Here is a tiny trained network, its code and every weight. The questions are about switching its units off for an input and a class, where a switched-off unit gives its printed mean instead of its output.

import numpy as np


def w(rows, s, z=0):
    codes = np.array(rows[::2]) - 128.0
    scale = np.full(codes.shape[1], s)
    scale[-1] = z or s
    return codes * scale


def norm(h):
    return h / np.sqrt((h * h).mean(-1, keepdims=True) + 1e-5)


def f(y):
    return np.maximum(y, 0)


def log_softmax(a):
    a = a - a.max(-1, keepdims=True)
    return a - np.log(np.exp(a).sum(-1, keepdims=True))


def net(x, mask):
    res = np.array(x, float).reshape(1, 4) / 4 @ E
    u = 0
    for l in range(3):
        y = f(norm(res) @ A[l][:, :-1].T + A[l][:, -1])
        res = res + np.where(mask[u : u + 10], y, B[l][:, -1]) @ B[l][:, :-1]
        u += 10
    return log_softmax(norm(res)[-1] @ U[:, :-1].T + U[:, -1])


A, B = {}, {}
E = w([
[253,54,111,108,96],'x0',
[179,120,52,64,209],'x1',
[39,37,110,147,127],'x2',
[143,102,156,144,183],'x3',
],0.0048)
A[0] = w([
[134,126,143,174,173,174],'0.n1',
[192,116,22,97,159,164],'0.n2',
[61,174,173,151,143,72],'0.n3',
[153,62,187,81,108,164],'0.n4',
[141,139,68,135,174,220],'0.n5',
[205,255,118,117,187,244],'0.n6',
[74,141,54,106,140,106],'0.n7',
[233,135,136,84,109,81],'0.n8',
[116,115,125,95,63,5],'0.n9',
[154,139,162,148,51,106],'0.n10',
],0.0065,0.0017)
B[0] = w([
[76,195,97,104,57,162],'0.n1',
[29,107,206,65,43,227],'0.n2',
[157,81,174,102,83,194],'0.n3',
[178,121,111,222,62,183],'0.n4',
[81,148,95,72,131,189],'0.n5',
[1,150,164,116,122,255],'0.n6',
[153,139,82,202,199,168],'0.n7',
[148,127,147,31,225,205],'0.n8',
[145,100,169,162,75,143],'0.n9',
[159,170,65,223,206,176],'0.n10',
],0.0051,0.005)
A[1] = w([
[110,137,105,117,200,122],'1.n1',
[111,59,173,122,205,229],'1.n2',
[125,215,160,28,54,118],'1.n3',
[209,70,49,99,163,74],'1.n4',
[110,154,89,129,153,92],'1.n5',
[254,186,190,116,148,125],'1.n6',
[40,48,121,141,105,176],'1.n7',
[84,163,149,192,161,53],'1.n8',
[91,135,25,32,190,192],'1.n9',
[90,91,57,164,205,6],'1.n10',
],0.0076,0.0019)
B[1] = w([
[214,95,72,235,183,167],'1.n1',
[93,159,104,123,61,204],'1.n2',
[173,87,175,149,216,242],'1.n3',
[70,63,133,18,3,164],'1.n4',
[131,232,136,194,156,148],'1.n5',
[226,126,23,190,237,173],'1.n6',
[139,125,32,148,76,253],'1.n7',
[122,113,130,45,64,191],'1.n8',
[126,179,186,103,194,247],'1.n9',
[171,172,119,145,151,157],'1.n10',
],0.0047,0.0053)
A[2] = w([
[129,213,192,194,84,53],'2.n1',
[142,72,93,75,150,186],'2.n2',
[177,82,117,174,173,52],'2.n3',
[187,114,126,180,157,35],'2.n4',
[27,130,183,101,10,232],'2.n5',
[82,112,72,155,255,96],'2.n6',
[153,177,197,127,93,26],'2.n7',
[185,124,123,130,120,33],'2.n8',
[185,39,154,137,73,56],'2.n9',
[251,103,139,111,106,4],'2.n10',
],0.0071,0.0015)
B[2] = w([
[182,88,233,49,227,182],'2.n1',
[124,38,164,142,59,173],'2.n2',
[109,237,77,137,108,149],'2.n3',
[140,196,74,155,104,148],'2.n4',
[171,89,161,18,125,255],'2.n5',
[167,175,91,238,97,187],'2.n6',
[189,72,131,125,129,150],'2.n7',
[75,213,51,145,165,140],'2.n8',
[154,84,98,209,91,174],'2.n9',
[132,253,134,185,254,160],'2.n10',
],0.0047,0.0062)
U = w([
[220,131,191,53,209,252],'0',
[185,221,31,182,223,250],'1',
[52,52,79,31,58,189],'2',
[246,46,87,223,50,4],'3',
[55,254,127,81,223,15],'4',
],0.0059,0.0029)

Each question gives the input, the list of numbers given to net, and the class t.
The units are the neurons (one row each of A and B). Each row of codes is followed by its name. A weight is (code - 128) times the scale printed after its matrix; where a second scale follows, it is the last column's (A, B and U).
mask holds one flag per neuron, layer by layer. A switched-off neuron (its flag False) gives its mean, the last column of its row in B, instead of its output. The means were averaged over made-up inputs and are rounded, as every weight is.
A unit's drop is (log p(t) with every unit on - log p(t) with that unit switched off) / (log p(t) with every unit on - log p(t) with every unit switched off).
The circuit of an input: a set's keep is (log p(t) with only the set's units on - log p(t) with every unit switched off) / (log p(t) with every unit on - log p(t) with every unit switched off). Starting from the 12 units with the biggest drops (on a tie, the unit counted first), units are removed one at a time, each time the one whose removal leaves the highest keep (on an exact tie, the one counted first), for as long as the keep stays at least 0.8.
units of the circuit, in order: the units of the circuit, biggest drop first
most important unit: the unit with the biggest drop
k most important neurons: the k neurons with the biggest drops, biggest first
top k neurons in layer l: the k neurons of layer l with the biggest drops, biggest first
drop of u: that unit's drop, to one decimal
input [-3,1,6,1], class 1: most important unit -> 0.n2
input [1,-5,-8,5], class 1: units of the circuit, in order -> 1.n6, 2.n5
input [-8,-5,-2,8], class 0: units of the circuit, in order -> 2.n1, 2.n5, 0.n3
input [-7,2,3,4], class 1: top 3 neurons in layer 0 -> 0.n2, 0.n6, 0.n7
input [5,2,3,7], class 2: units of the circuit, in order -> 1.n4, 1.n2
input [-5,-3,1,4], class 2: units of the circuit, in order -> 1.n9, 1.n8
input [-1,7,0,8], class 4: 2 most important neurons -> 0.n2, 1.n9
input [4,-4,5,-8], class 3: 2 most important neurons -> 0.n6, 0.n2
input [4,-7,0,3], class 1: 2 most important neurons -> 0.n6, 0.n2
input [0,-6,-2,-4], class 0: 3 most important neurons -> 2.n1, 0.n8, 1.n7
input [-1,8,-4,0], class 4: 3 most important neurons -> 0.n6, 0.n2, 2.n5
input [-8,4,1,-3], class 1: top 2 neurons in layer 2 -> 2.n6, 2.n5
input [0,5,5,-6], class 1: top 2 neurons in layer 2 -> 2.n6, 2.n5
input [7,-7,-8,1], class 1: most important unit -> 1.n6
input [0,2,-6,6], class 4: top 2 neurons in layer 2 -> 2.n5, 2.n1
input [-8,-3,-1,-1], class 0: top 2 neurons in layer 2 -> 2.n1, 2.n5
input [-1,5,-4,7], class 4: top 2 neurons in layer 0 -> 0.n6, 0.n2
input [2,0,3,-4], class 3: drop of 2.n9 -> 0.1
input [-1,2,5,-8], class 1: drop of 0.n7 -> 0.7
input [-6,-7,-7,-6], class 0: drop of 2.n1 -> 0.2
input [0,1,-1,5], class 4: most important unit -> 0.n3
